Here is a tiny trained network, its code and every weight. The questions are about switching its units off for an input and a target symbol, where a switched-off unit gives its printed mean instead of its output.

import numpy as np


def w(rows, s, z=0):
    codes = np.array(rows[::2]) - 128.0
    scale = np.full(codes.shape[1], s)
    scale[-1] = z or s
    return codes * scale


def f(y):
    return np.maximum(y, 0)


def softmax(a):
    e = np.exp(a - a.max(-1, keepdims=True))
    return e / e.sum(-1, keepdims=True)


def log_softmax(a):
    a = a - a.max(-1, keepdims=True)
    return a - np.log(np.exp(a).sum(-1, keepdims=True))


def net(x, mask):
    ids = ['γδεημσφ'.index(c) for c in x.split()]
    T = len(ids)
    res = E[ids] + P[:T]
    r = res
    for j in range(3):
        rows = slice(2 * j, 2 * j + 2)
        q, k, v = (r @ M[0][rows].T for M in (Q, K, V))
        z = softmax(np.where(np.tri(T) > 0, q @ k.T / 2**0.5, -1e9)) @ v
        o = O[0][rows]
        res = res + np.where(mask[j], z, o[:, -1]) @ o[:, :-1]
    y = f(res @ A[0][:, :-1].T + A[0][:, -1])
    res = res + np.where(mask[3:7], y, B[0][:, -1]) @ B[0][:, :-1]
    return log_softmax(res[-1] @ U[:, :-1].T + U[:, -1])


Q, K, V, O, A, B = {}, {}, {}, {}, {}, {}
E = w([
[151,151,172,153,229,129],'γ',
[191,90,49,181,83,199],'δ',
[100,128,160,143,55,199],'ε',
[128,229,34,100,109,128],'η',
[151,72,192,62,174,100],'μ',
[153,85,140,7,109,116],'σ',
[61,188,35,76,114,100],'φ',
],0.015)
P = w([
[107,98,71,212,200,1],'0',
[116,114,104,92,182,196],'1',
[131,131,121,95,153,177],'2',
[136,132,128,99,139,161],'3',
[137,136,127,106,132,152],'4',
[143,137,130,112,124,144],'5',
[133,139,130,119,126,138],'6',
[135,145,132,119,121,130],'7',
[132,146,133,125,113,126],'8',
[126,144,131,126,118,121],'9',
[126,145,129,130,119,118],'10',
],0.0089)
Q[0] = w([
[131,110,14,212,134,137],'head 0',
[173,27,254,191,116,203],'head 0',
[148,36,135,36,109,198],'head 1',
[84,202,33,59,114,195],'head 1',
[124,79,165,142,138,23],'head 2',
[111,69,99,104,59,73],'head 2',
],0.0098)
K[0] = w([
[170,134,40,178,131,151],'head 0',
[112,146,186,130,92,255],'head 0',
[116,89,161,105,50,142],'head 1',
[116,142,57,183,87,88],'head 1',
[165,96,158,80,202,100],'head 2',
[117,88,116,97,100,88],'head 2',
],0.013)
V[0] = w([
[190,76,81,82,83,141],'head 0',
[140,3,182,136,165,143],'head 0',
[40,103,85,78,107,90],'head 1',
[115,114,116,84,36,173],'head 1',
[106,133,119,208,111,172],'head 2',
[113,158,62,164,85,141],'head 2',
],0.011)
O[0] = w([
[146,229,58,168,128,21,228],'head 0',
[135,101,199,251,169,68,120],'head 0',
[185,2,96,144,177,157,131],'head 1',
[113,138,163,182,215,200,241],'head 1',
[135,60,131,138,190,191,252],'head 2',
[188,79,195,144,136,184,248],'head 2',
],0.0091,0.0037)
A[0] = w([
[165,86,209,127,217,143,120],'neuron 0',
[147,45,172,157,208,157,61],'neuron 1',
[160,28,168,105,78,184,138],'neuron 2',
[132,120,101,109,2,89,3],'neuron 3',
],0.0097,0.0034)
B[0] = w([
[148,78,178,99,158,154,232],'neuron 0',
[110,205,126,125,109,129,240],'neuron 1',
[106,122,122,156,70,103,255],'neuron 2',
[250,126,211,138,128,145,141],'neuron 3',
],0.014,0.0077)
U = w([
[135,61,102,128,112,119,98],'γ',
[86,132,162,148,82,162,135],'δ',
[155,113,71,199,169,143,144],'ε',
[79,246,115,108,83,54,181],'η',
[83,150,75,82,151,159,102],'μ',
[188,152,146,100,105,136,2],'σ',
[181,58,181,96,225,112,176],'φ',
],0.011,0.0074)

Each question gives the input, a string of symbols that net reads in full, and the target symbol t.
The units are the heads (2 rows each of Q, K, V and O) and the neurons (one row each of A and B). Each row of codes is followed by its name. A weight is (code - 128) times the scale printed after its matrix; where a second scale follows, it is the last column's (O, A, B and U).
mask holds one flag per unit, heads first, then neurons. A switched-off unit (its flag False) gives its mean, the last column of its rows in O or B, instead of its output. The means were averaged over made-up inputs and are rounded, as every weight is.
A unit's drop is (log p(t) with every unit on - log p(t) with that unit switched off) / (log p(t) with every unit on - log p(t) with every unit switched off).
The circuit of an input: a set's keep is (log p(t) with only the set's units on - log p(t) with every unit switched off) / (log p(t) with every unit on - log p(t) with every unit switched off). Starting from all 7 units, units are removed one at a time, each time the one whose removal leaves the highest keep (on an exact tie, the one counted first), for as long as the keep stays at least 0.8.
units of the circuit, in order: the units of the circuit, biggest drop first
most important unit: the unit with the biggest drop
top k neurons: the k neurons with the biggest drops, biggest first
drop when u is switched off: that unit's drop, to one decimal
input γ γ μ δ σ δ η, target δ: units of the circuit, in order : head 0; neuron 2
input γ μ φ, target δ: top 2 neurons : neuron 2; neuron 1
input ε δ η δ ε ε γ μ γ η, target μ: units of the circuit, in order : head 0; neuron 2
input φ δ γ ε ε ε ε φ, target γ: top neuron : neuron 2
input σ γ ε γ ε ε ε η, target ε: units of the circuit, in order : neuron 1; head 1; head 0
input μ δ η, target φ: units of the circuit, in order : neuron 0; head 0
input σ η γ η φ, target ε: units of the circuit, in order : head 1; head 0
input γ ε φ γ η φ φ, target δ: top 3 neurons : neuron 1; neuron 2; neuron 0
input φ δ ε ε δ ε γ μ η ε φ, target γ: top 2 neurons : neuron 2; neuron 1
input μ δ ε δ γ σ η δ φ σ, target η: top 2 neurons : neuron 0; neuron 3
input η δ ε σ φ η, target σ: drop when head 1 is switched off : 0.6
input μ μ η φ, target φ: drop when neuron 0 is switched off : 0.4
input φ ε η φ δ γ δ γ μ η μ, target η: drop when neuron 0 is switched off : 0.3
input η ε σ φ, target σ: most important unit : neuron 3
